Each row has a class, written after it.
[  2 -22  -3 -26  -3  -1 -19 -26 -43   0 -56 -10  -6 -12  20   9  32  10
   5   3   0  22  24  16  33 -17  38  -6 -34  12  -8  29  -1 -20 -24   3
  -8] | mut
[ -9   5  10   7  26  21  17   1   7  15  28 -14  -2  29  17 -35 -14 -28
  10  11   2 -48 -25   0  -1  12 -27  -4  28 -12   5  10  36 -16  -8 -63
  65] | Keseb
[  0 -18  -9 -10 -14  25 -37  -9 -18 -32 -38  -2   3  14   0  36  -2  29
  22  -3  21  35  14   6  34  -4  44 -16  -8   3   5  -2 -13 -28  20  24
  11] | subar
[ -3   9  -1  -3   4  24  -5   6   2   2 -13  -1  -7  22   5  -4  12 -18
  13  11  18 -15   9   8  17  19   7 -10 -38   6   0  19   0  -4 -12 -16
   8] | veze
[  6 -31  23 -29  25  -2 -11 -15 -15   4 -55  10 -13 -21 -11  10  16  27
  23   1   3  33   2 -14  -5 -14  72 -22  12   4 -13   6 -11  -8  -6 -14
  -7] | buno
[  4  10 -12   8 -21   2   1   0   1  -3  -7  -5  21  12  13   3  -5  -8
  -7 -14  13 -20  17  14  13  24 -15 -12 -59   5  -1  -2 -28  10  -9  31
 -15] | lidug
[-10   2  -5 -18 -29  33  -4  29 -20 -16 -21   7  -7  40  -2  11  -3  -4
  31   7  -7  23   7  21  38  12  14  -5  -7  -2 -13   5  -4 -28   6 -28
  40] | bibef
[  2 -21   2 -14   3  13 -13  -8 -10 -28 -37  -8  19  15 -14  19 -10  23
  34  14  12  40  19 -13  35  11  37 -25 -10  10   5  -3 -28 -23  21  15
   5] | subar
[-20  15  -1  24  -1  16   6   2  -9   5  23 -10  11  36  20  -5   4 -21
  18  -7 -11 -37 -17 -11  14  24  -5  -8  31  -7  10  -6  14 -25   6 -17
  36] | dit
[  5   8  -7  35   9  13  26  17  31  16  25   2  12  17 -10 -29 -17  -6
 -17 -13  -2 -34 -20  -6 -13  15 -37   9  25 -14   9 -18   4   9   6  11
  -9] | Keseb
[ -8  15  -3   7  16  30 -11  -3 -24 -23  25 -14   5  37  22  12 -17 -17
  15   9  -7  -6  -3   5  27   3   5 -18  33  -3   6   0  -5 -28  14  -2
  40] | gokik
[ -3  25 -26  23 -18   5 -14   8 -32 -24  17   0  17  29   6  12 -23  18
   0  -7  -9  18   9   9  26  35 -12 -17  -3   9  -3 -20 -19 -18  20  39
  10] | vulo
[-17   8  12 -12   1 -18   3   4  -9   9   2  -7  11 -22  22 -13  -9   4
   7   8   7 -15  15  -1  10  -7  21 -13 -26  21  -6  29   0 -11  17  -7
   8] | veze
[  2   7  11 -13  -3  -1  10  15  19  31   2   8 -13 -22   5 -18  17 -15
   0  -6   1 -25  -9   6 -22 -12 -21  20   1   2  -4  10   1  13 -17 -10
  17] | lerot
[ 15 -16  16 -36   2 -21 -37 -14 -23  11 -66  -3  -6 -45  -6  10  55  41
   5  -2  13  51  26  14  11 -35  74  -7 -40  11 -18  38 -21  15 -19  26
 -57] | veze
[  9  -9  -3  -9  -5  10 -19   4 -22 -23 -21  11  10  15 -21  21  -6  34
  34   6  -2  61   7  -6  11  16  34 -28   2  11  -5 -25 -24 -19  21  17
  -4] | vulo
[  2 -16  24 -21  19 -14   6 -20   2  41 -46  -3 -14 -42   8 -29  43  -7
  10  -6  18 -31   9  14 -12  -2  21  15 -68  12  -2  47  -6  27 -44 -20
 -24] | subar
[  6 -10   0  14  12   1  18  -8 -16  18 -21   1  -4   0   2   6 -15   2
 -23 -13 -11 -27  -4   4 -21  -2 -13  13  31  -6   1  -9  15 -12  -8  12
  13] | buno
[ -5 -17  13 -20 -15   1 -13  -8  -8  12 -54   2 -15 -27   9  -5  33  24
  14 -17   9   6  11   8   3 -21  19  17 -30   7 -10  28 -11  -8 -11   1
  -4] | subar
[-12  36 -25  17  -2  34   6  -7   4 -23  22  -6  -1  43  21  14 -35 -29
 -17 -15  10 -72  -3  21  24  45 -21 -11 -38  21   6  -5   2 -11   2  16
  53] | buno
[ -4 -14  10 -17  -3  20 -10  12 -18   4 -20   4 -13  23  -1  12 -11   0
  48   6   2  14 -16  23  21   1  50  -9  14  -3   0   4  21 -17   2 -67
  48] | bibef
[ -9  14 -13  22  -5 -18  17  16  18  -1  34  -4  36 -12   2 -19 -35  20
 -25 -17   0 -19   1 -14  -6   6 -23  -2  21  11   3  -8  -3  -5  39  44
 -12] | Keseb
[ -5  10  -6   7 -18 -23  20   7  21  14   5   3  -4 -17   5 -19  -3  -8
 -29 -17   0 -33   0   8 -15   4 -46  21 -20   2  -5  -6  -9   6  -1  31
  -2] | Bal
[  5 -17  19 -14  16  -3   2 -16   7   1 -14  -6  23 -14 -10 -15   3  19
   2 -12  11   7  13  -2  -3   3  27 -16 -36   8  -8  19 -13  -4  -2  16
 -20] | Keseb
[  5  26 -39  56 -11  42  18  30  14 -32  33  -3  20  62  -9  23 -35 -15
 -21   0  -5  -6  -4 -11  37  47 -38 -13   1  -6  12 -43 -29 -13  26  54
 -17] | mut
[ 11  -2  22   4  11  -8   6  -3   8  36 -18   0 -10 -20  -6 -14   8   1
  -9  -4  10 -17   1   8 -12 -12   7   8 -27   1  -2  18   5  17 -19  -3
 -20] | veze
[-11   8  -9 -23 -15 -13 -12  10  -3   0   4  -1  26 -14  29  -4   1  12
  23  10  13   6   7 -12  18  24  16 -21 -11  26  -3  20  -8  -6  13   2
  24] | lerot
[ -7   1 -11   3 -10  27 -13   7  -1 -15 -12   3   5  40  -7  20  24 -14
  27  14   6   6  -7 -16  33  37  21 -28   0  -2   3  -6  -9  -2   0   0
   0] | dit
[  7  -8  18  18  29  21  18  10 -11   8  16  -5  -3  19  -5   7 -17   0
  18   5 -21   2 -19  -5 -11 -31  13   1  86 -22   7 -30   6 -17  13 -11
  19] | gokik
[-17  34 -34  29 -23  37  21  19  22 -24  49  -4  14  67  10  -1 -32 -45
 -15  -3  -3 -59  -6   7  34  53 -58   1 -39   4   9 -18 -11 -25  10  26
  41] | nidib
[  4 -19  -5   7   1 -26  11 -12  -5  17 -23  -1  -6 -18   6  -4 -19  -2
 -21 -12   3 -13   6   6 -18   5 -26  12   8  -4   3  -6  11 -13  -1  16
   5] | Bal
[ -2  15 -10   0  -7 -22  -7   0 -20   4  16 -12  30  -7  29  -6   1  -4
 -18  -9   3 -12  -1   9  -3  18 -23  -4  -6  12   7  13 -15  -9 -10  34
  20] | lerot
[  3  21 -25  12 -12   3   0  -9  21 -21   6 -17  27  16   4 -13 -12   3
 -19 -22  16 -27  13  20  19  45 -25  -6 -63  21   5   9 -22   8  -7  43
 -18] | Keseb
[ -9   9 -18 -15 -15 -19 -13  12 -11 -10   5  -2  35 -12  19  11  -4  12
   7   9  11  15  13 -14  11  19  10 -20   1  25   3  13 -15  -9  21  28
  15] | lerot
[ 12   4  -6   5   7  25 -13  -5 -10 -27 -21  -5   6  14  -3  33   4   9
  18   1   8  22   9   6  24  14  33 -22  -2  11   0   0 -24   3   3  30
 -18] | gokik
[ -7  24 -19  38 -25 -39  30  34  -4   1  42  -4  54  -7  -8   1 -66  14
 -32 -17 -13  -7   2  -3  -1  15 -23   9  23  10  11 -25 -21   3  49  61
 -24] | bibef
[ -5  12 -10   6  -8   0 -13  -2 -36  -7   6   0   1  15  15  -5  -7   6
   8  -1  -7   4   0  15  12  22 -12 -10 -10   7  -5   1  -5 -16  -1   1
  23] | vulo
[ -1   7 -17  14  13   5  28   6  24  15   4   1 -16  26   7 -23 -15 -42
  -4  11  10 -54 -11   3   4  47 -40  -2 -18  -3   6 -10   6  10 -11 -19
  24] | Bal
[-12   1  18  14  13   7  27 -10  23  25  25 -10   7  20   0 -14 -10 -42
  10  -1   0 -65 -11 -16  -4  34 -17  -3 -21  -1  12  -1  10   0  -5 -22
  20] | dit
[  4  31 -12  21   5  22   8  18  20  -5  19  -9   0  43  -3  -5 -18 -20
  -6  10   9 -31   4   7  23  33 -27  -8 -23   6   6  -3  -3   4   4   4
   9] | veze
[-11 -14 -16 -42  -7  -8 -42   7 -50 -20 -58  16   4 -29   4  36  39  55
  36  18   3  72  15 -25  28 -23  99 -32  32  18 -21  19 -19 -21  20   2
  -4] | buno
[  1 -26  16 -32  12  38 -21  -7 -23   4 -53  -5 -27  32  13   2  10  -6
  48  29   2  19  13  11  32  -8  27 -13  18  -5  -7  16  36 -38 -10 -68
  57] | veze
[ -4   3  -9  18 -16  38   7  21  18 -13   6   3  -1  41 -14  -7  -9  13
   8  -7 -11   0 -10   2  19   6 -24   5  30 -15  -5 -17   2 -21  16  -1
  26] | Keseb
[-13 -19  24 -39  -7 -17 -25  -3 -26  11 -32  -1   5 -36  21  14  18  31
  47   8  11  35  17   1  14 -23  69 -28 -12   9 -21  28  -1 -13  10 -33
   3] | lidug
[ -1   4  -7  13 -12 -28  15  16  16  15   2  11  -8 -15  -5 -19  -6   7
 -28  -6  -2 -12  -9   3 -12  -8 -35  15  18  -4  -5  -9   2   8   8  28
  -9] | Bal
[ -4  -7  14  10   5  10  12   0  11   5   9  -3   9  28   3  -3 -38 -16
  23   5   7 -15   0  -9   9  26  -4 -25 -11  -8   7 -19  -8  -7   9 -27
  26] | lidug
[  3 -17  27  -4  26  -4  24 -14   3  29 -19  -1 -15 -20   7 -23   4 -11
   6   0  11 -19 -10 -10  -6 -11  25  -8 -24   3   0  15   2   1 -22 -36
  -8] | mut
[ -2 -19  13 -31 -18  -7 -16  18 -30   6 -48  16 -13 -20 -14  12  28  23
  33   1  -7  52   0  22   7 -31  56   8  10  -2 -14  21  -5  -6  -9 -36
  -3] | bibef
[ -4  10   7  13  -1 -11  24 -15   9   2  28  -3  13   8   0 -25 -41 -22
 -12  -9   2 -44   2  11  -7  48 -43  -7 -72  18   4  -9 -20  11  -5  19
   3] | vulo
[ -6  -6   6   5  -5  24 -27 -14  -7  -8 -13   7  -7  15   2  25  17   0
  30  -9   3   7 -12   3  19   0  44 -17  18 -10   9   0  14 -13   7 -15
  11] | dit
[-16  -2 -18 -13   3   5 -16  20 -26 -17 -10  13   2   6   8  19  -6  24
  18  17  -1  22  -2 -25  16  -1  42 -27  49  12 -12  -2  -4 -28  32  -5
  22] | buno
[-16  29   1  22 -20 -10  48  20  24  35  40  -2   8  13  12 -44 -37 -41
 -27 -28  -8 -91  -7  32 -14  32 -71  39 -56  13   6  10   8  15 -13  -6
  21] | bibef
[  1   7  -9  13   3 -22   8 -13  14   2   8  -3  -5  -9   2   1 -28 -18
 -29 -13  14 -32  -3  17  -8  16 -26   2 -16   2  12  -9   1   7   4  29
   4] | Bal
[  9 -11   0  18   5  -4  -5  -3   7  -5  -2   3   1  -1 -17  27 -17  18
  -8 -17  -1  12 -15   9  -2 -12  34  -1  25  -7   8 -24   3  -4  16  34
 -19] | nidib
[  6 -17  19 -27  12   5 -12 -35  -9 -19 -24 -14   8  -4   3  15  -1   4
  13  -6  14   8  21  13  16   0  43 -21 -52  16  -2  22 -29  -4  -6  30
 -16] | gokik
[  8 -19   2   6  -8  -2  -5 -18 -19   2 -35  -9   8  14  20   5 -21   1
  -2 -16   2  -9  20  18   6  15 -15  -8 -18   0   0  -1   5 -15  -8   9
  11] | lidug
[  4 -21  33 -21  34 -23 -11  -8 -27  37 -34   5 -25 -42  -3   2  30  34
   2  -3 -13  22 -15  -1 -27 -44  66  -1  48  -6 -17  13  11   3 -13 -12
  -8] | buno
[ -2 -10   4 -19  14  49 -21  15  -6 -22 -32   1 -29  55  -5  10  16  -4
  61  43  10  33   3  -3  50   8  52 -32  20  -9  -6   6  10 -19   0 -75
  40] | veze
[ -9  25 -19  36 -39   7   3  18  13 -20  29   2  30  19 -10  25  -3   1
 -26 -23 -12 -19  -2  -2   8  14 -31   6   1   3   5 -29 -20   1  25  79
 -23] | dit
[ -8   7  20  16 -19 -22  19  -2  24  37   1   4  -9 -31  -1 -15  25 -10
 -20 -34 -13 -48 -20  11 -35 -16 -25  31  -6  -2   6   3   3  24  -9  25
 -30] | dit
[ -3 -20  40 -20  16 -23   1 -37  11  42 -29 -11  -3 -31  -7 -12  26  -5
  23  -9   9 -23  -6 -13  -9   5  38  -4 -36   6   3  26   4  17 -24 -23
 -12] | dit
[  3  25 -21  25 -12   9  -6  -1   8 -14  36   0  27  16  21   3 -30 -21
 -23 -19  13 -37  -1  13   6  34 -39   0 -22   9  16  -6  -9  -1  -2  35
  25] | lerot
[ -7   8  14   8 -17 -62  15 -15   1  22   4 -11  34 -62  20  -5 -27   4
 -37 -27  10 -38  17  15 -26   3 -28   3 -57  27  -1  18 -15  28   2  53
 -35] | lidug
[  5 -29   4   4  21 -13  20  -3   0  30 -29   4 -24   3  -3 -17 -16  -7
   2   7  -3 -14 -13   0 -16  -5 -17  10  60 -15   5 -16  41 -12  -1 -27
  30] | Bal
[  2  25 -14  14   2  26   7 -13  14 -16  14 -17   7  33  16   4 -17 -28
  -5 -13   7 -50  13  21  23  47 -24  -5 -62  20   8   8 -22  11  -9  34
  -3] | gokik
[  8  -5  -7 -18 -11 -10 -27  -7 -20   1 -37  12 -15 -13  -3   2  27  25
  11  -2   9  31  15  13   6  17  26 -11 -50  17 -13  14 -14  18 -15  14
 -31] | vulo
[-12 -28  21 -30   4 -43 -14 -16 -25  22 -49  -2  11 -69  11  -6  29  41
  13  -2   4  25  22  -9  -6 -34  58   2 -19  19  -6  40 -14   1  10  15
 -31] | subar
[  6 -18  28 -26   5 -30   4 -29  -7  21 -32   7 -10 -45  -3 -22  10  12
   9 -10  13   0  16  13 -21   2  26  -6 -77  17 -10  25 -13  19 -21  -1
 -32] | vulo
[ -3  -9 -13  17 -11  15  10  -7  -5  -9 -19 -13  10  31   6   4 -38  -4
  -5  -3   2 -22  12   7  23  26 -41   6  -3   4  16 -13   2 -25  15  28
  29] | subar
[ 11   4 -19  15   3  29   2  19  -5 -19 -16   4   0  30 -15  22   7   1
   5  13  -8  33  -3  -7  35   8  21 -21  16  -2   4 -33 -25  -5  10  28
 -19] | mut
[ -3   5  16 -31  -3  -9 -27 -29  -3  10 -19 -13 -18 -23  23  -5   8 -13
 -12 -10  20 -24  18  38   8 -10  10   1 -84  19  -2  41  -3   1 -22   5
   3] | veze
[ -6 -13  -2 -15   1  33  -2  -5 -12   3 -25  -6 -22  28  22  -4   6 -25
  24  17  -2  -6   3   7  34   9  -2  -6 -14   2  -1   7  15 -31 -17 -45
  36] | mut
[  1 -22  26 -15  10  -5  -9 -12  -4  25 -30   4 -24 -15   9  -1   4  -1
  25  -5  11  -8  -4  21  -8 -25  36 -10  -4  -8  -1   8  19   9 -12 -43
  10] | lidug
[  2  22  19  24  20  -4  47  -4  39  32  41 -21   0  13   5 -38 -53 -39
 -31 -15  10 -92  -6  10 -21  13 -56  14 -41   3  16  -2   7   5   2   4
  14] | veze
[-24  11   0   6 -11  -7   7   9   4   8  17  -4  18  -2   9   6   6  -8
  18   6  -1 -24  -8 -24   8  14  10 -12  19   9   6   5  10  -4  26  -2
   7] | dit
[  3   1 -33  12 -23   0 -19 -12 -21 -46  -7 -11  44  33  -6  40 -26  17
 -37 -20  11  15  26   7  39  31   1 -16 -34  20   2 -15 -20 -31  17 114
 -11] | nidib
[  1 -18   6 -38   6  12 -42  -5 -37 -31 -49  -7   4   1   2  19  41  45
  34   5   5  73   8   8  26 -20  70 -33  29   6 -17  21  -4 -35   4  -8
  16] | Keseb
[ -2 -26  43 -18  33  18  18 -16  10  25  -3  -6 -23   0   0 -11 -11 -24
  39  20   8 -18 -14  -9 -11 -11  22  -9   9 -12   4  13  11  -5 -12 -63
  26] | gokik
[-10 -17 -14  -7  -6  53  -6  -6 -16 -30 -27 -12   5  68  19   6 -26 -15
  38  22  10  -8  14   5  54  35 -16 -17  -2   3   8  -3  15 -52  10 -26
  74] | subar
[ -2  18   4   1  -3 -19 -15  -4 -24  -2   6 -19  11 -14  17   1  -7   7
 -30 -15   3  -5  13  17   8 -14  -1  -3 -22  10  -4  12 -21 -16   3  47
  -4] | veze
[ -6  30   3  26 -20   7  25  22  31  14  38  -3  -7  17   0 -23 -31 -18
 -34 -11  -8 -54  -4  14  -4  -9 -64  25 -17  -6   4  -9  -2   0  13  22
  12] | veze
[  8 -23  61 -32  32 -39  19 -50   8  61 -32 -11 -21 -73   9 -31  19  -5
  -5 -13  13 -45   7   8 -40 -34  36  13 -69  13  -3  54   1  42 -44 -20
 -23] | gokik
[  2  -2  -3  37  -3 -14  30  -5   2  12  -3 -12  16  -5   4 -10 -35  -5
 -43 -22 -13 -44   9  13 -18   1 -61  32   6  -1  18 -15  -2  -2  12  57
  -7] | subar
[  -3   29   12   50   13    0   54  -15   45   27   57  -22   -5   19
    5  -24  -64  -51  -44  -29   -2 -114  -13   30  -31   25  -98   38
  -18    7   29   -6   24   20   -6   28   17] | gokik
